Here is a tiny trained network, its code and every weight. The questions are about switching its units off for an input and a target symbol, where a switched-off unit gives its printed mean instead of its output.

import numpy as np


def w(rows, s, z=0):
    codes = np.array(rows[::2]) - 128.0
    scale = np.full(codes.shape[1], s)
    scale[-1] = z or s
    return codes * scale


def norm(h):
    return h / np.sqrt((h * h).mean(-1, keepdims=True) + 1e-5)


def f(y):
    return y / 2 * (1 + np.tanh(0.7978845608 * (y + 0.044715 * y**3)))


def softmax(a):
    e = np.exp(a - a.max(-1, keepdims=True))
    return e / e.sum(-1, keepdims=True)


def log_softmax(a):
    a = a - a.max(-1, keepdims=True)
    return a - np.log(np.exp(a).sum(-1, keepdims=True))


def net(x, mask):
    ids = ['αγδεηλξπστψ'.index(c) for c in x.split()]
    T = len(ids)
    res = E[ids] + P[:T]
    u = 0
    for l in range(2):
        q, k, v = (norm(res) @ M[l].T for M in (Q, K, V))
        z = softmax(np.where(np.tri(T) > 0, q @ k.T / 2**0.5, -1e9)) @ v
        res = res + np.where(mask[u], z, O[l][:, -1]) @ O[l][:, :-1]
        u += 1
        y = f(norm(res) @ A[l][:, :-1].T + A[l][:, -1])
        res = res + np.where(mask[u : u + 8], y, B[l][:, -1]) @ B[l][:, :-1]
        u += 8
    return log_softmax(norm(res)[-1] @ U[:, :-1].T + U[:, -1])


Q, K, V, O, A, B = {}, {}, {}, {}, {}, {}
E = w([
[103,162,213,148],'α',
[7,99,149,66],'γ',
[201,138,211,154],'δ',
[79,197,154,179],'ε',
[76,187,83,116],'η',
[74,156,169,207],'λ',
[185,125,130,103],'ξ',
[50,155,132,192],'π',
[146,180,86,22],'σ',
[115,169,183,149],'τ',
[127,67,158,227],'ψ',
],0.017)
P = w([
[193,172,6,254],'0',
[112,109,176,136],'1',
[121,133,179,118],'2',
[117,124,170,113],'3',
[122,125,171,122],'4',
[123,128,163,123],'5',
[127,131,156,129],'6',
[125,139,139,131],'7',
[126,147,133,140],'8',
[93,102,119,123],'9',
],0.0087)
Q[0] = w([
[26,236,116,181],'L0H0',
[241,252,244,244],'L0H0',
],0.0039)
K[0] = w([
[52,129,95,137],'L0H0',
[8,110,143,120],'L0H0',
],0.013)
V[0] = w([
[215,5,59,163],'L0H0',
[110,121,87,128],'L0H0',
],0.0033)
O[0] = w([
[211,127,203,155,2],'L0H0',
[41,1,155,20,128],'L0H0',
],0.0069,0.0028)
A[0] = w([
[154,212,62,13,81],'L0N0',
[106,61,70,236,95],'L0N1',
[56,9,169,96,234],'L0N2',
[125,103,38,95,57],'L0N3',
[108,203,132,180,169],'L0N4',
[115,68,255,169,161],'L0N5',
[103,180,212,66,5],'L0N6',
[19,205,68,72,178],'L0N7',
],0.0085,0.0027)
B[0] = w([
[189,126,185,111,147],'L0N0',
[114,103,205,22,191],'L0N1',
[165,186,130,224,189],'L0N2',
[137,126,35,165,117],'L0N3',
[101,64,124,104,215],'L0N4',
[169,147,54,46,230],'L0N5',
[1,64,152,175,148],'L0N6',
[209,105,160,91,253],'L0N7',
],0.0079,0.0067)
Q[1] = w([
[73,177,76,222],'L1H0',
[8,201,252,154],'L1H0',
],0.013)
K[1] = w([
[145,221,100,152],'L1H0',
[156,114,7,235],'L1H0',
],0.014)
V[1] = w([
[95,151,58,114],'L1H0',
[131,249,149,115],'L1H0',
],0.017)
O[1] = w([
[3,178,63,244,22],'L1H0',
[148,241,117,109,3],'L1H0',
],0.014,0.0045)
A[1] = w([
[162,178,125,124,120],'L1N0',
[122,133,126,80,171],'L1N1',
[55,165,151,147,38],'L1N2',
[188,119,114,91,68],'L1N3',
[162,164,140,158,3],'L1N4',
[89,74,126,120,237],'L1N5',
[155,163,153,70,59],'L1N6',
[100,183,6,152,42],'L1N7',
],0.02,0.0027)
B[1] = w([
[84,179,71,104,169],'L1N0',
[48,174,146,168,184],'L1N1',
[249,81,11,148,196],'L1N2',
[70,140,70,98,254],'L1N3',
[168,91,113,155,126],'L1N4',
[248,216,160,110,233],'L1N5',
[139,75,115,211,249],'L1N6',
[100,77,230,25,171],'L1N7',
],0.011,0.0081)
U = w([
[147,211,212,126,125],'α',
[70,102,192,206,199],'γ',
[228,145,87,196,90],'δ',
[113,188,116,163,172],'ε',
[14,121,155,83,180],'η',
[81,181,124,152,226],'λ',
[163,129,25,106,1],'ξ',
[61,21,33,131,45],'π',
[115,196,94,35,73],'σ',
[85,37,91,218,154],'τ',
[148,6,168,99,94],'ψ',
],0.014,0.0055)

Each question gives the input, a string of symbols that net reads in full, and the target symbol t.
The units are the heads (2 rows each of Q, K, V and O) and the neurons (one row each of A and B). Each row of codes is followed by its name. A weight is (code - 128) times the scale printed after its matrix; where a second scale follows, it is the last column's (O, A, B and U).
mask holds one flag per unit, layer by layer, with each layer's heads first. A switched-off unit (its flag False) gives its mean, the last column of its rows in O or B, instead of its output. The means were averaged over made-up inputs and are rounded, as every weight is.
A unit's drop is (log p(t) with every unit on - log p(t) with that unit switched off) / (log p(t) with every unit on - log p(t) with every unit switched off).
The circuit of an input: a set's keep is (log p(t) with only the set's units on - log p(t) with every unit switched off) / (log p(t) with every unit on - log p(t) with every unit switched off). Starting from the 12 units with the biggest drops (on a tie, the unit counted first), units are removed one at a time, each time the one whose removal leaves the highest keep (on an exact tie, the one counted first), for as long as the keep stays at least 0.8.
circuit, biggest first: the units of the circuit, biggest drop first
most important unit: the unit with the biggest drop
k most important neurons: the k neurons with the biggest drops, biggest first
top k neurons in layer l: the k neurons of layer l with the biggest drops, biggest first
input ξ δ π π η π η ξ, target π: circuit, biggest first -> (L1N5; L1N3; L0N1)
input γ π π ψ α π γ λ λ ε, target τ: circuit, biggest first -> (L1H0; L0N3; L0N7; L0N1)
input ε ψ π π η, target π: circuit, biggest first -> (L0N7; L1N5; L1N3; L1N6)
input ε δ π π τ δ δ δ λ, target σ: 2 most important neurons -> (L1N7; L0N6)
input η π π π η ψ ψ λ η, target ψ: 3 most important neurons -> (L0N5; L0N1; L0N7)
input λ τ τ δ λ ψ δ τ ε ε, target α: circuit, biggest first -> (L1N2; L1N5)
input δ π ε α, target η: top 3 neurons in layer 0 -> (L0N5; L0N6; L0N7)
input ε γ τ ψ σ λ, target σ: circuit, biggest first -> (L1H0; L1N7; L1N2)
input π ξ η α π ψ σ, target ψ: circuit, biggest first -> (L0N1; L0N5; L1H0)
input π ξ ε ψ δ η, target ψ: most important unit -> L0N5
input α ξ ξ ψ α ξ ε ε τ, target λ: top 2 neurons in layer 0 -> (L0N1; L0N7)
input σ τ λ τ π τ, target ξ: top 3 neurons in layer 0 -> (L0N0; L0N1; L0N6)
input η ε ψ π δ α, target π: 3 most important neurons -> (L0N1; L1N2; L1N7)
input γ ψ π, target τ: 2 most important neurons -> (L0N3; L0N2)
input π δ π ε, target δ: most important unit -> L0N5
input ξ ξ ψ ψ ξ δ η λ, target γ: top 2 neurons in layer 0 -> (L0N5; L0N6)
input δ δ π δ ξ, target π: top 4 neurons in layer 0 -> (L0N1; L0N7; L0N4; L0N2)
input ξ π ψ π σ η λ π, target γ: top 3 neurons in layer 0 -> (L0N5; L0N1; L0N6)
input ε π ξ π, target σ: 2 most important neurons -> (L1N7; L0N6)
input ξ π λ τ τ α γ, target γ: 2 most important neurons -> (L0N5; L0N4)
input δ σ ξ λ γ γ π α ε, target η: top 2 neurons in layer 1 -> (L1N2; L1N5)
input σ ξ π, target ξ: 3 most important neurons -> (L1N2; L0N3; L0N0)
input δ η γ λ ψ π δ α, target η: 3 most important neurons -> (L1N5; L1N2; L0N1)
input λ λ ψ δ ψ π π ε π λ, target α: 2 most important neurons -> (L0N5; L0N4)
input λ γ α, target α: 2 most important neurons -> (L0N5; L0N4)
input π ξ λ α π σ τ, target δ: top 2 neurons in layer 0 -> (L0N5; L0N0)
input ξ τ π δ π π ψ α, target γ: 2 most important neurons -> (L0N5; L0N1)
input α δ π η ψ π π τ ξ α, target λ: most important unit -> L0N1
